Below is a small trained network, with its code and all its weights. Each question gives an input and a target symbol and asks what happens when units are switched off, that is, made to give their printed mean instead of their output.

import numpy as np


def w(rows, s, z=0):
    codes = np.array(rows[::2]) - 128.0
    scale = np.full(codes.shape[1], s)
    scale[-1] = z or s
    return codes * scale


def norm(h):
    return h / np.sqrt((h * h).mean(-1, keepdims=True) + 1e-5)


def f(y):
    return y / 2 * (1 + np.tanh(0.7978845608 * (y + 0.044715 * y**3)))


def softmax(a):
    e = np.exp(a - a.max(-1, keepdims=True))
    return e / e.sum(-1, keepdims=True)


def log_softmax(a):
    a = a - a.max(-1, keepdims=True)
    return a - np.log(np.exp(a).sum(-1, keepdims=True))


def net(x, mask):
    ids = ['ΓΘαεξπτψ'.index(c) for c in x.split()]
    T = len(ids)
    res = E[ids] + P[:T]
    r = norm(res)
    for j in range(3):
        rows = slice(2 * j, 2 * j + 2)
        q, k, v = (r @ M[0][rows].T for M in (Q, K, V))
        z = softmax(np.where(np.tri(T) > 0, q @ k.T / 2**0.5, -1e9)) @ v
        o = O[0][rows]
        res = res + np.where(mask[j], z, o[:, -1]) @ o[:, :-1]
    y = f(norm(res) @ A[0][:, :-1].T + A[0][:, -1])
    res = res + np.where(mask[3:27], y, B[0][:, -1]) @ B[0][:, :-1]
    return log_softmax(norm(res)[-1] @ U[:, :-1].T + U[:, -1])


Q, K, V, O, A, B = {}, {}, {}, {}, {}, {}
E = w([
[83,97,73,62,65,160],'Γ',
[175,151,203,84,174,68],'Θ',
[49,138,144,52,59,161],'α',
[188,124,59,129,175,147],'ε',
[109,201,176,139,115,183],'ξ',
[42,123,114,154,174,182],'π',
[75,64,154,139,64,129],'τ',
[137,166,38,147,2,133],'ψ',
],0.01)
P = w([
[50,100,2,150,12,41],'0',
[66,125,7,106,25,109],'1',
[110,100,52,78,35,135],'2',
[132,86,79,78,49,165],'3',
[160,79,90,79,61,183],'4',
[185,67,116,88,81,205],'5',
[198,74,134,96,102,223],'6',
[207,73,127,99,85,232],'7',
],0.0036)
Q[0] = w([
[176,148,122,144,172,182],'H0',
[126,243,156,206,254,24],'H0',
[107,113,101,98,62,226],'H1',
[123,109,84,94,17,237],'H1',
[93,150,116,136,171,70],'H2',
[193,86,165,156,155,176],'H2',
],0.0081)
K[0] = w([
[142,134,139,107,84,59],'H0',
[83,92,84,118,1,56],'H0',
[137,179,176,107,177,35],'H1',
[135,162,159,132,190,49],'H1',
[87,109,108,155,53,115],'H2',
[92,147,135,110,145,58],'H2',
],0.0084)
V[0] = w([
[162,96,153,89,188,40],'H0',
[124,36,71,146,120,161],'H0',
[32,102,44,163,46,172],'H1',
[195,132,171,169,150,177],'H1',
[123,57,200,109,111,114],'H2',
[2,92,43,172,19,182],'H2',
],0.006)
O[0] = w([
[181,130,179,89,67,108,76],'H0',
[149,104,115,124,204,130,144],'H0',
[161,154,118,109,2,170,202],'H1',
[80,102,136,155,120,37,90],'H1',
[85,136,68,140,98,112,116],'H2',
[100,122,169,141,212,29,246],'H2',
],0.0064,0.012)
A[0] = w([
[131,119,84,113,152,80,113],'N0',
[143,79,180,108,91,2,80],'N1',
[127,60,92,104,67,156,10],'N2',
[164,181,141,202,68,172,98],'N3',
[93,173,125,64,69,172,110],'N4',
[80,95,153,118,128,100,129],'N5',
[143,186,191,118,160,61,102],'N6',
[134,137,157,129,130,9,100],'N7',
[150,147,141,141,71,160,131],'N8',
[168,109,173,100,87,113,142],'N9',
[132,153,98,96,112,161,107],'N10',
[58,160,130,120,108,109,153],'N11',
[113,64,126,145,104,77,107],'N12',
[87,125,147,111,184,139,104],'N13',
[101,116,129,181,108,162,150],'N14',
[110,75,127,158,99,184,153],'N15',
[103,164,124,119,127,119,109],'N16',
[109,88,164,74,171,122,86],'N17',
[118,179,213,214,60,148,1],'N18',
[124,179,196,99,65,133,109],'N19',
[164,78,95,96,178,135,115],'N20',
[189,131,90,179,102,122,90],'N21',
[117,158,181,136,155,153,99],'N22',
[126,162,86,120,121,144,98],'N23',
],0.0095,0.0039)
B[0] = w([
[135,124,166,120,148,172,144],'N0',
[150,154,71,52,163,158,191],'N1',
[90,129,92,74,172,71,185],'N2',
[127,154,91,138,173,16,192],'N3',
[97,92,216,184,143,83,254],'N4',
[194,189,123,139,134,150,180],'N5',
[110,129,43,41,144,102,128],'N6',
[95,171,130,43,189,142,145],'N7',
[154,205,99,192,170,116,182],'N8',
[114,168,78,101,152,150,160],'N9',
[117,85,138,138,135,103,167],'N10',
[197,110,120,122,121,174,236],'N11',
[150,173,152,111,158,139,184],'N12',
[155,115,80,174,72,138,144],'N13',
[134,128,101,57,139,130,174],'N14',
[151,189,83,49,108,124,184],'N15',
[148,86,123,144,142,166,147],'N16',
[146,173,123,157,82,111,146],'N17',
[142,85,140,118,254,100,151],'N18',
[113,149,125,159,146,199,197],'N19',
[171,99,189,137,122,94,140],'N20',
[153,117,146,132,27,132,170],'N21',
[127,63,83,123,92,106,134],'N22',
[143,82,106,120,90,111,162],'N23',
],0.0061,0.005)
U = w([
[148,149,77,164,77,39,154],'Γ',
[171,190,115,29,157,151,194],'Θ',
[194,213,184,166,144,138,4],'α',
[254,49,170,120,128,131,132],'ε',
[124,91,40,172,141,223,43],'ξ',
[113,116,139,175,254,81,165],'π',
[84,136,221,140,88,172,190],'τ',
[88,35,144,49,140,44,87],'ψ',
],0.011,0.0037)

Each question gives the input, a string of symbols that net reads in full, and the target symbol t.
The units are the heads (2 rows each of Q, K, V and O) and the neurons (one row each of A and B). Each row of codes is followed by its name. A weight is (code - 128) times the scale printed after its matrix; where a second scale follows, it is the last column's (O, A, B and U).
mask holds one flag per unit, heads first, then neurons. A switched-off unit (its flag False) gives its mean, the last column of its rows in O or B, instead of its output. The means were averaged over made-up inputs and are rounded, as every weight is.
A unit's drop is (log p(t) with every unit on - log p(t) with that unit switched off) / (log p(t) with every unit on - log p(t) with every unit switched off).
The circuit of an input: a set's keep is (log p(t) with only the set's units on - log p(t) with every unit switched off) / (log p(t) with every unit on - log p(t) with every unit switched off). Starting from the 12 units with the biggest drops (on a tie, the unit counted first), units are removed one at a time, each time the one whose removal leaves the highest keep (on an exact tie, the one counted first), for as long as the keep stays at least 0.8.
units of the circuit, in order: the units of the circuit, biggest drop first
top k neurons: the k neurons with the biggest drops, biggest first
heads that matter: for each layer, one digit per head in row order, 1 if its drop is at least 0.15 and else 0, layers parted by /
drop of u: that unit's drop, to one decimal
input Θ ε ψ π ψ, target π: units of the circuit, in order : (H1)
input Θ τ ε ψ ξ ψ, target ξ: heads that matter : 111
input ψ ψ Γ, target ψ: heads that matter : 010
input π τ ψ π ψ ε, target ε: heads that matter : 000
input ψ ψ Γ Θ, target Θ: units of the circuit, in order : (N6 H1)
input ξ Θ ψ ψ ψ τ ξ ε, target ε: heads that matter : 111
input τ ψ ψ τ τ, target Θ: heads that matter : 000
input Θ ξ π α τ ψ, target π: heads that matter : 010
input τ ψ ξ π, target ξ: heads that matter : 000
input ψ ψ Θ τ ε ξ ψ α, target ξ: heads that matter : 011
input Θ Γ τ ξ ε Γ α, target ε: top 3 neurons : (N20 N13 N19)
input ψ α π ξ Θ ε ψ, target ε: top 2 neurons : (N20 N3)
input τ ε α α ξ ψ Θ ψ, target Θ: drop of H1 : 2.0
input ε Θ τ ξ ψ τ, target ξ: drop of N22 : 0.0
input ψ ξ ε Γ, target ψ: units of the circuit, in order : (N4)
input α π Θ Γ ψ ψ ξ ψ, target ξ: drop of H2 : 1.6
input Θ ε ε τ, target ε: drop of H2 : 1.0
input π Θ ε π τ, target π: top 2 neurons : (N11 N21)
